Below are the code and all the weights of a small trained network. Each question names an input and a target symbol and asks about switching units off, where a switched-off unit gives its printed mean instead of its output.

import numpy as np


def w(rows, s, z=0):
    codes = np.array(rows[::2]) - 128.0
    scale = np.full(codes.shape[1], s)
    scale[-1] = z or s
    return codes * scale


def norm(h):
    return h / np.sqrt((h * h).mean(-1, keepdims=True) + 1e-5)


def f(y):
    return y / 2 * (1 + np.tanh(0.7978845608 * (y + 0.044715 * y**3)))


def softmax(a):
    e = np.exp(a - a.max(-1, keepdims=True))
    return e / e.sum(-1, keepdims=True)


def log_softmax(a):
    a = a - a.max(-1, keepdims=True)
    return a - np.log(np.exp(a).sum(-1, keepdims=True))


def net(x, mask):
    ids = ['αβγδεζθμξπστφ'.index(c) for c in x.split()]
    T = len(ids)
    res = E[ids] + P[:T]
    q, k, v = (norm(res) @ M[0].T for M in (Q, K, V))
    z = softmax(np.where(np.tri(T) > 0, q @ k.T / 4**0.5, -1e9)) @ v
    res = res + np.where(mask[0], z, O[0][:, -1]) @ O[0][:, :-1]
    y = f(norm(res) @ A[0][:, :-1].T + A[0][:, -1])
    res = res + np.where(mask[1:17], y, B[0][:, -1]) @ B[0][:, :-1]
    return log_softmax(norm(res)[-1] @ U[:, :-1].T + U[:, -1])


Q, K, V, O, A, B = {}, {}, {}, {}, {}, {}
E = w([
[133,158,54,189,206,133,100,182],'α',
[125,105,56,172,156,171,36,60],'β',
[169,154,185,195,100,48,126,109],'γ',
[47,137,69,86,141,122,61,97],'δ',
[219,64,149,187,200,179,141,100],'ε',
[77,179,98,158,123,154,1,168],'ζ',
[225,165,121,172,141,63,192,181],'θ',
[50,217,27,144,163,55,69,139],'μ',
[183,105,187,226,118,136,89,17],'ξ',
[170,136,186,233,119,154,89,158],'π',
[101,138,104,163,164,104,20,87],'σ',
[141,101,50,174,197,116,86,82],'τ',
[136,117,202,97,136,219,161,208],'φ',
],0.0098)
P = w([
[34,140,130,138,127,122,226,123],'0',
[123,63,116,143,209,39,4,216],'1',
[191,213,69,48,95,154,5,94],'2',
[58,92,71,168,60,134,222,114],'3',
[112,47,159,126,155,53,30,198],'4',
[186,168,84,54,57,155,9,92],'5',
],0.014)
Q[0] = w([
[198,175,248,108,223,117,185,126],'head 1',
[16,150,150,179,162,143,223,111],'head 1',
[198,226,108,33,78,191,111,71],'head 1',
[135,31,141,108,172,114,55,206],'head 1',
],0.011)
K[0] = w([
[97,165,18,74,166,127,53,112],'head 1',
[20,208,114,132,255,117,110,119],'head 1',
[250,116,213,112,92,129,101,163],'head 1',
[127,66,101,130,33,127,136,158],'head 1',
],0.013)
V[0] = w([
[79,150,158,202,84,132,53,79],'head 1',
[109,61,131,102,163,254,111,130],'head 1',
[79,160,122,93,65,155,116,233],'head 1',
[103,102,78,43,126,75,133,94],'head 1',
],0.014)
O[0] = w([
[134,180,123,131,174,114,149,69,254],'head 1',
[150,166,107,192,127,140,55,177,132],'head 1',
[142,140,6,90,123,67,108,137,150],'head 1',
[60,92,98,102,186,152,84,130,143],'head 1',
],0.018,0.0063)
A[0] = w([
[116,51,156,113,172,135,122,94,178],'neuron 1',
[162,183,138,87,173,114,108,94,97],'neuron 2',
[170,144,150,157,92,175,87,166,7],'neuron 3',
[83,203,75,131,114,146,161,155,145],'neuron 4',
[198,131,159,155,166,101,57,163,74],'neuron 5',
[216,149,121,62,139,128,44,152,104],'neuron 6',
[215,106,162,90,103,100,36,175,29],'neuron 7',
[159,156,65,141,43,176,120,105,122],'neuron 8',
[174,49,136,117,170,86,85,206,149],'neuron 9',
[64,40,139,137,116,62,113,195,141],'neuron 10',
[32,64,139,150,51,143,190,173,118],'neuron 11',
[155,160,73,113,93,237,94,153,61],'neuron 12',
[123,98,107,148,198,82,97,151,76],'neuron 13',
[115,84,113,126,73,86,217,122,67],'neuron 14',
[98,140,106,64,122,162,182,82,92],'neuron 15',
[112,2,100,96,114,60,134,126,124],'neuron 16',
],0.018,0.013)
B[0] = w([
[138,156,65,152,144,103,137,183,246],'neuron 1',
[177,60,112,130,129,95,103,146,213],'neuron 2',
[110,190,187,92,142,117,187,62,144],'neuron 3',
[118,96,192,112,109,194,89,130,184],'neuron 4',
[114,90,115,113,35,105,169,148,185],'neuron 5',
[34,183,183,113,125,106,218,122,223],'neuron 6',
[183,191,8,52,138,145,153,98,168],'neuron 7',
[136,162,148,181,161,173,116,207,196],'neuron 8',
[81,166,134,169,102,124,31,60,203],'neuron 9',
[239,55,108,174,162,197,144,120,186],'neuron 10',
[159,154,79,83,221,1,114,123,162],'neuron 11',
[210,43,73,176,122,169,126,102,165],'neuron 12',
[143,122,121,132,169,139,202,126,183],'neuron 13',
[100,127,106,97,114,134,16,67,141],'neuron 14',
[115,99,121,223,47,98,140,152,182],'neuron 15',
[94,165,237,74,81,181,154,165,170],'neuron 16',
],0.015,0.012)
U = w([
[135,145,126,110,151,198,244,17,192],'α',
[27,114,111,243,104,102,137,121,48],'β',
[74,82,158,79,67,110,148,220,201],'γ',
[40,193,158,163,213,194,78,106,93],'δ',
[201,150,153,182,89,109,38,14,93],'ε',
[50,179,124,78,155,74,100,11,153],'ζ',
[141,84,171,74,133,137,35,145,254],'θ',
[123,57,143,107,161,211,198,193,152],'μ',
[169,189,208,189,159,90,131,216,77],'ξ',
[237,38,76,77,39,44,129,138,120],'π',
[196,92,38,111,211,108,194,164,120],'σ',
[199,56,123,224,132,200,72,190,72],'τ',
[130,178,15,105,80,127,83,161,113],'φ',
],0.011,0.0052)

Each question gives the input, a string of symbols that net reads in full, and the target symbol t.
The units are the heads (4 rows each of Q, K, V and O) and the neurons (one row each of A and B). Each row of codes is followed by its name. A weight is (code - 128) times the scale printed after its matrix; where a second scale follows, it is the last column's (O, A, B and U).
mask holds one flag per unit, heads first, then neurons. A switched-off unit (its flag False) gives its mean, the last column of its rows in O or B, instead of its output. The means were averaged over made-up inputs and are rounded, as every weight is.
A unit's drop is (log p(t) with every unit on - log p(t) with that unit switched off) / (log p(t) with every unit on - log p(t) with every unit switched off).
The circuit of an input: a set's keep is (log p(t) with only the set's units on - log p(t) with every unit switched off) / (log p(t) with every unit on - log p(t) with every unit switched off). Starting from the 12 units with the biggest drops (on a tie, the unit counted first), units are removed one at a time, each time the one whose removal leaves the highest keep (on an exact tie, the one counted first), for as long as the keep stays at least 0.8.
units of the circuit, in order: the units of the circuit, biggest drop first
most important unit: the unit with the biggest drop
k most important neurons: the k neurons with the biggest drops, biggest first
drop of u: that unit's drop, to one decimal
input ξ τ σ φ α, target φ: units of the circuit, in order : head 1; neuron 7
input σ σ σ φ μ, target φ: 2 most important neurons : neuron 7; neuron 9
input δ ζ ε θ θ, target θ: 2 most important neurons : neuron 16; neuron 10
input τ ζ σ σ σ τ, target σ: units of the circuit, in order : neuron 9
input τ τ γ μ, target σ: units of the circuit, in order : head 1; neuron 11; neuron 10
input δ ε σ, target α: units of the circuit, in order : head 1; neuron 3; neuron 7
input φ α θ α σ δ, target γ: units of the circuit, in order : head 1; neuron 16
input τ α φ φ σ, target φ: units of the circuit, in order : head 1; neuron 7
input φ ξ δ σ μ σ, target ε: units of the circuit, in order : head 1; neuron 6
input θ δ φ σ, target π: units of the circuit, in order : head 1; neuron 10; neuron 14
input σ σ π σ α, target σ: units of the circuit, in order : head 1; neuron 13; neuron 6
input ε ξ σ τ, target ξ: units of the circuit, in order : head 1; neuron 11
input μ π β σ, target γ: 3 most important neurons : neuron 16; neuron 15; neuron 9
input φ β π τ σ, target τ: most important unit : head 1
input π σ τ, target ξ: units of the circuit, in order : head 1; neuron 8; neuron 7
input π σ σ φ τ, target φ: 3 most important neurons : neuron 7; neuron 9; neuron 6
input π ζ α, target ξ: 2 most important neurons : neuron 8; neuron 6
input τ σ τ, target σ: 3 most important neurons : neuron 9; neuron 2; neuron 6
input τ σ σ ε σ, target ε: 2 most important neurons : neuron 9; neuron 3
input ζ δ τ τ, target φ: most important neuron : neuron 6
input ζ ζ φ α, target φ: 2 most important neurons : neuron 10; neuron 6
input σ α π φ ζ, target φ: 3 most important neurons : neuron 7; neuron 9; neuron 6
input π φ γ γ φ, target γ: 3 most important neurons : neuron 16; neuron 15; neuron 14
input ε θ τ μ σ, target μ: 2 most important neurons : neuron 16; neuron 10
input σ φ τ γ σ τ, target π: drop of neuron 6 : 0.3
input μ σ α θ σ β, target γ: drop of neuron 16 : 0.3
input τ ε τ, target α: drop of neuron 3 : 0.2
input σ τ ε σ π, target σ: drop of head 1 : 0.9
input β σ σ α τ, target α: most important unit : neuron 10
